Here is a tiny trained network, its code and every weight. The questions are about switching its units off for an input and a class, where a switched-off unit gives its printed mean instead of its output.

import numpy as np


def w(rows, s, z=0):
    codes = np.array(rows[::2]) - 128.0
    scale = np.full(codes.shape[1], s)
    scale[-1] = z or s
    return codes * scale


def f(y):
    return y / 2 * (1 + np.tanh(0.7978845608 * (y + 0.044715 * y**3)))


def log_softmax(a):
    a = a - a.max(-1, keepdims=True)
    return a - np.log(np.exp(a).sum(-1, keepdims=True))


def net(x, mask):
    res = np.array(x, float).reshape(1, 4) / 4 @ E
    y = f(res @ A[0][:, :-1].T + A[0][:, -1])
    res = res + np.where(mask, y, B[0][:, -1]) @ B[0][:, :-1]
    return log_softmax(res[-1] @ U[:, :-1].T + U[:, -1])


A, B = {}, {}
E = w([
[238,27,95,193],'x0',
[203,254,28,88],'x1',
[106,2,148,18],'x2',
[81,53,37,140],'x3',
],0.0082)
A[0] = w([
[205,142,165,158,191],'neuron 1',
[249,105,118,81,254],'neuron 2',
[113,112,225,74,184],'neuron 3',
[100,108,241,123,171],'neuron 4',
[158,116,127,224,160],'neuron 5',
[139,182,99,91,160],'neuron 6',
[79,110,69,140,112],'neuron 7',
[140,191,101,122,194],'neuron 8',
[132,196,118,110,149],'neuron 9',
[85,135,173,92,203],'neuron 10',
],0.017,0.0061)
B[0] = w([
[254,185,164,137,204],'neuron 1',
[208,69,130,253,252],'neuron 2',
[58,78,210,156,249],'neuron 3',
[119,47,178,178,247],'neuron 4',
[197,217,185,90,207],'neuron 5',
[94,88,58,151,212],'neuron 6',
[204,61,57,159,175],'neuron 7',
[135,112,45,138,227],'neuron 8',
[89,106,44,9,218],'neuron 9',
[24,61,128,141,222],'neuron 10',
],0.0093,0.012)
U = w([
[199,234,153,92,62],'0',
[67,99,83,85,17],'1',
[85,85,254,156,93],'2',
[203,40,109,152,254],'3',
],0.012,0.0067)

Each question gives the input, the list of numbers given to net, and the class t.
The units are the neurons (one row each of A and B). Each row of codes is followed by its name. A weight is (code - 128) times the scale printed after its matrix; where a second scale follows, it is the last column's (A, B and U).
mask holds one flag per neuron, in row order. A switched-off neuron (its flag False) gives its mean, the last column of its row in B, instead of its output. The means were averaged over made-up inputs and are rounded, as every weight is.
A unit's drop is (log p(t) with every unit on - log p(t) with that unit switched off) / (log p(t) with every unit on - log p(t) with every unit switched off).
The circuit of an input: a set's keep is (log p(t) with only the set's units on - log p(t) with every unit switched off) / (log p(t) with every unit on - log p(t) with every unit switched off). Starting from all 10 units, units are removed one at a time, each time the one whose removal leaves the highest keep (on an exact tie, the one counted first), for as long as the keep stays at least 0.8.
units of the circuit, in order: the units of the circuit, biggest drop first
most important unit: the unit with the biggest drop
top k neurons: the k neurons with the biggest drops, biggest first
drop when u is switched off: that unit's drop, to one decimal
input [5,-6,-1,0], class 2: top 2 neurons : (neuron 8; neuron 7)
input [5,6,-8,1], class 0: units of the circuit, in order : (neuron 5)
input [-3,-1,-5,-6], class 0: units of the circuit, in order : (neuron 1; neuron 2)
input [0,2,-4,-7], class 0: top 2 neurons : (neuron 1; neuron 4)
input [-7,-2,-2,2], class 1: units of the circuit, in order : (neuron 2; neuron 1)
input [-8,-2,-2,2], class 1: units of the circuit, in order : (neuron 2; neuron 9)
input [-2,6,3,-1], class 1: units of the circuit, in order : (neuron 9; neuron 1)
input [-2,-7,-1,7], class 2: top 2 neurons : (neuron 2; neuron 8)
input [-5,-1,-8,7], class 1: top 3 neurons : (neuron 2; neuron 1; neuron 4)
input [-4,0,-5,-8], class 1: top 2 neurons : (neuron 9; neuron 2)
input [5,0,-8,4], class 0: drop when neuron 5 is switched off : 0.2
input [-8,0,-2,-5], class 1: drop when neuron 9 is switched off : 0.3
input [1,-4,-4,-5], class 2: drop when neuron 4 is switched off : 0.3
input [1,0,5,-6], class 2: drop when neuron 1 is switched off : 0.0
input [6,-4,7,-1], class 2: most important unit : neuron 3
